Below are the code and all the weights of a small trained network. Each question names an input and a class and asks about switching units off, where a switched-off unit gives its printed mean instead of its output.

import numpy as np


def w(rows, s, z=0):
    codes = np.array(rows[::2]) - 128.0
    scale = np.full(codes.shape[1], s)
    scale[-1] = z or s
    return codes * scale


def f(y):
    return y / 2 * (1 + np.tanh(0.7978845608 * (y + 0.044715 * y**3)))


def log_softmax(a):
    a = a - a.max(-1, keepdims=True)
    return a - np.log(np.exp(a).sum(-1, keepdims=True))


def net(x, mask):
    res = np.array(x, float).reshape(1, 3) / 4 @ E
    y = f(res @ A[0][:, :-1].T + A[0][:, -1])
    res = res + np.where(mask, y, B[0][:, -1]) @ B[0][:, :-1]
    return log_softmax(res[-1] @ U[:, :-1].T + U[:, -1])


A, B = {}, {}
E = w([
[2,83,50,39,118],'x0',
[229,91,20,96,205],'x1',
[84,47,178,249,213],'x2',
],0.0091)
A[0] = w([
[136,143,147,124,120,255],'N0',
[121,102,109,185,183,189],'N1',
[153,160,168,173,89,103],'N2',
[125,168,158,93,95,124],'N3',
[253,111,141,154,125,114],'N4',
[195,176,157,163,101,129],'N5',
[228,103,31,98,232,88],'N6',
[130,66,129,172,180,113],'N7',
[102,46,154,158,165,93],'N8',
[175,158,83,101,93,143],'N9',
[183,158,55,125,56,118],'N10',
[122,167,117,114,73,62],'N11',
[42,84,49,66,111,146],'N12',
],0.013,0.0095)
B[0] = w([
[124,13,169,3,222,206],'N0',
[196,79,144,88,109,206],'N1',
[50,129,78,197,134,170],'N2',
[139,95,171,154,67,169],'N3',
[102,63,70,178,143,213],'N4',
[123,41,56,169,159,196],'N5',
[35,67,204,191,140,255],'N6',
[192,136,136,150,71,188],'N7',
[173,141,128,187,33,182],'N8',
[189,122,163,148,101,195],'N9',
[201,172,141,137,60,196],'N10',
[124,178,143,231,63,153],'N11',
[124,52,78,149,118,246],'N12',
],0.011,0.014)
U = w([
[116,110,2,152,121,133],'0',
[207,132,162,142,82,110],'1',
[56,122,200,154,119,129],'2',
[171,108,142,62,182,247],'3',
[147,168,107,115,146,84],'4',
[124,177,102,137,122,92],'5',
[144,171,129,129,139,89],'6',
[132,180,87,124,152,86],'7',
],0.021,0.011)

Each question gives the input, the list of numbers given to net, and the class t.
The units are the neurons (one row each of A and B). Each row of codes is followed by its name. A weight is (code - 128) times the scale printed after its matrix; where a second scale follows, it is the last column's (A, B and U).
mask holds one flag per neuron, in row order. A switched-off neuron (its flag False) gives its mean, the last column of its row in B, instead of its output. The means were averaged over made-up inputs and are rounded, as every weight is.
A unit's drop is (log p(t) with every unit on - log p(t) with that unit switched off) / (log p(t) with every unit on - log p(t) with every unit switched off).
unit that matters most: the unit with the biggest drop
k most important neurons: the k neurons with the biggest drops, biggest first
drop of u: that unit's drop, to one decimal
input [3,3,-2], class 3: unit that matters most => N4
input [2,0,4], class 1: 2 most important neurons => N8; N6
input [-6,4,-5], class 0: 2 most important neurons => N4; N5
input [-6,3,6], class 0: 2 most important neurons => N4; N5
input [2,0,3], class 3: 2 most important neurons => N6; N10
input [1,4,2], class 2: 2 most important neurons => N6; N0
input [-6,7,1], class 2: 2 most important neurons => N6; N12
input [-7,0,-5], class 0: 2 most important neurons => N5; N4
input [4,7,-6], class 2: 4 most important neurons => N6; N1; N7; N8
input [-5,-4,-2], class 0: 3 most important neurons => N6; N5; N2
input [-6,-1,8], class 1: 4 most important neurons => N7; N1; N8; N12
input [-2,3,3], class 3: 2 most important neurons => N10; N1
input [0,-2,5], class 1: 2 most important neurons => N6; N8
input [8,-3,7], class 0: unit that matters most => N12
input [-4,-1,-3], class 0: drop of N6 => 0.3
input [-3,7,-1], class 2: drop of N6 => 1.3
input [1,1,-1], class 3: drop of N6 => 0.1
